Below are the code and all the weights of a small trained network. Each question names an input and a class and asks about switching units off, where a switched-off unit gives its printed mean instead of its output.

import numpy as np


def w(rows, s, z=0):
    codes = np.array(rows[::2]) - 128.0
    scale = np.full(codes.shape[1], s)
    scale[-1] = z or s
    return codes * scale


def f(y):
    return np.maximum(y, 0)


def log_softmax(a):
    a = a - a.max(-1, keepdims=True)
    return a - np.log(np.exp(a).sum(-1, keepdims=True))


def net(x, mask):
    res = np.array(x, float).reshape(1, 4) / 4 @ E
    y = f(res @ A[0][:, :-1].T + A[0][:, -1])
    res = res + np.where(mask, y, B[0][:, -1]) @ B[0][:, :-1]
    return log_softmax(res[-1] @ U[:, :-1].T + U[:, -1])


A, B = {}, {}
E = w([
[235,54,69,78,218,103,2,64,215,138],'x0',
[183,76,49,41,204,220,164,177,130,106],'x1',
[171,62,200,24,197,34,171,28,73,159],'x2',
[182,66,68,209,197,186,130,82,138,228],'x3',
],0.0048)
A[0] = w([
[253,18,12,86,186,111,187,50,124,240,165],'n0',
[229,59,93,124,193,82,142,39,78,223,51],'n1',
[53,151,202,130,82,72,240,82,52,138,234],'n2',
[180,54,208,65,113,54,4,77,208,42,249],'n3',
[190,112,148,134,110,73,19,231,187,47,245],'n4',
[216,68,213,21,151,32,111,83,184,27,244],'n5',
[196,26,199,107,200,43,166,37,113,227,197],'n6',
[189,28,73,80,209,196,65,189,241,67,251],'n7',
],0.0038,0.0027)
B[0] = w([
[80,168,127,63,171,19,216,194,39,54,246],'n0',
[72,161,210,37,36,37,206,136,116,114,194],'n1',
[82,135,144,26,70,42,208,226,36,97,224],'n2',
[169,242,9,176,83,59,100,96,140,252,231],'n3',
[163,187,41,215,78,28,174,189,142,240,205],'n4',
[204,236,23,169,245,33,126,50,104,207,231],'n5',
[52,227,162,49,56,31,172,85,83,116,236],'n6',
[216,211,28,146,233,92,183,194,54,201,254],'n7',
],0.0039,0.0055)
U = w([
[169,82,215,43,159,200,37,62,184,78,4],'0',
[159,44,221,79,91,171,59,65,170,115,4],'1',
[201,205,82,153,134,45,34,68,170,210,232],'2',
[59,184,217,19,66,3,209,157,25,77,240],'3',
[77,199,181,198,40,202,108,198,145,134,220],'4',
[201,99,62,53,203,186,171,190,60,127,210],'5',
],0.0047,0.0027)

Each question gives the input, the list of numbers given to net, and the class t.
The units are the neurons (one row each of A and B). Each row of codes is followed by its name. A weight is (code - 128) times the scale printed after its matrix; where a second scale follows, it is the last column's (A, B and U).
mask holds one flag per neuron, in row order. A switched-off neuron (its flag False) gives its mean, the last column of its row in B, instead of its output. The means were averaged over made-up inputs and are rounded, as every weight is.
A unit's drop is (log p(t) with every unit on - log p(t) with that unit switched off) / (log p(t) with every unit on - log p(t) with every unit switched off).
The circuit of an input: a set's keep is (log p(t) with only the set's units on - log p(t) with every unit switched off) / (log p(t) with every unit on - log p(t) with every unit switched off). Starting from all 8 units, units are removed one at a time, each time the one whose removal leaves the highest keep (on an exact tie, the one counted first), for as long as the keep stays at least 0.8.
circuit, biggest first: the units of the circuit, biggest drop first
most important unit: the unit with the biggest drop
k most important neurons: the k neurons with the biggest drops, biggest first
drop when u is switched off: that unit's drop, to one decimal
input [3,6,4,-8], class 2: 2 most important neurons : (n5, n3)
input [0,-1,5,-7], class 2: circuit, biggest first : (n5, n0)
input [6,-1,8,-7], class 2: circuit, biggest first : (n5)
input [7,4,4,6], class 3: 3 most important neurons : (n0, n1, n6)
input [3,8,5,7], class 3: circuit, biggest first : (n0, n1)
input [-2,5,7,6], class 3: circuit, biggest first : (n6, n0)
input [4,-5,1,-8], class 2: circuit, biggest first : (n3, n5, n0)
input [1,-8,6,7], class 3: circuit, biggest first : (n6, n1)
input [3,4,7,-7], class 2: circuit, biggest first : (n5, n3)
input [5,2,7,5], class 3: circuit, biggest first : (n0, n6)
input [1,-1,7,-6], class 2: 4 most important neurons : (n5, n3, n0, n1)
input [-2,1,5,8], class 3: drop when n6 is switched off : 0.1
input [7,-6,7,7], class 3: drop when n0 is switched off : 0.5
input [4,-8,1,-6], class 2: most important unit : n3
input [1,1,3,-5], class 2: drop when n5 is switched off : 0.3
input [6,7,3,-7], class 2: drop when n5 is switched off : 0.3
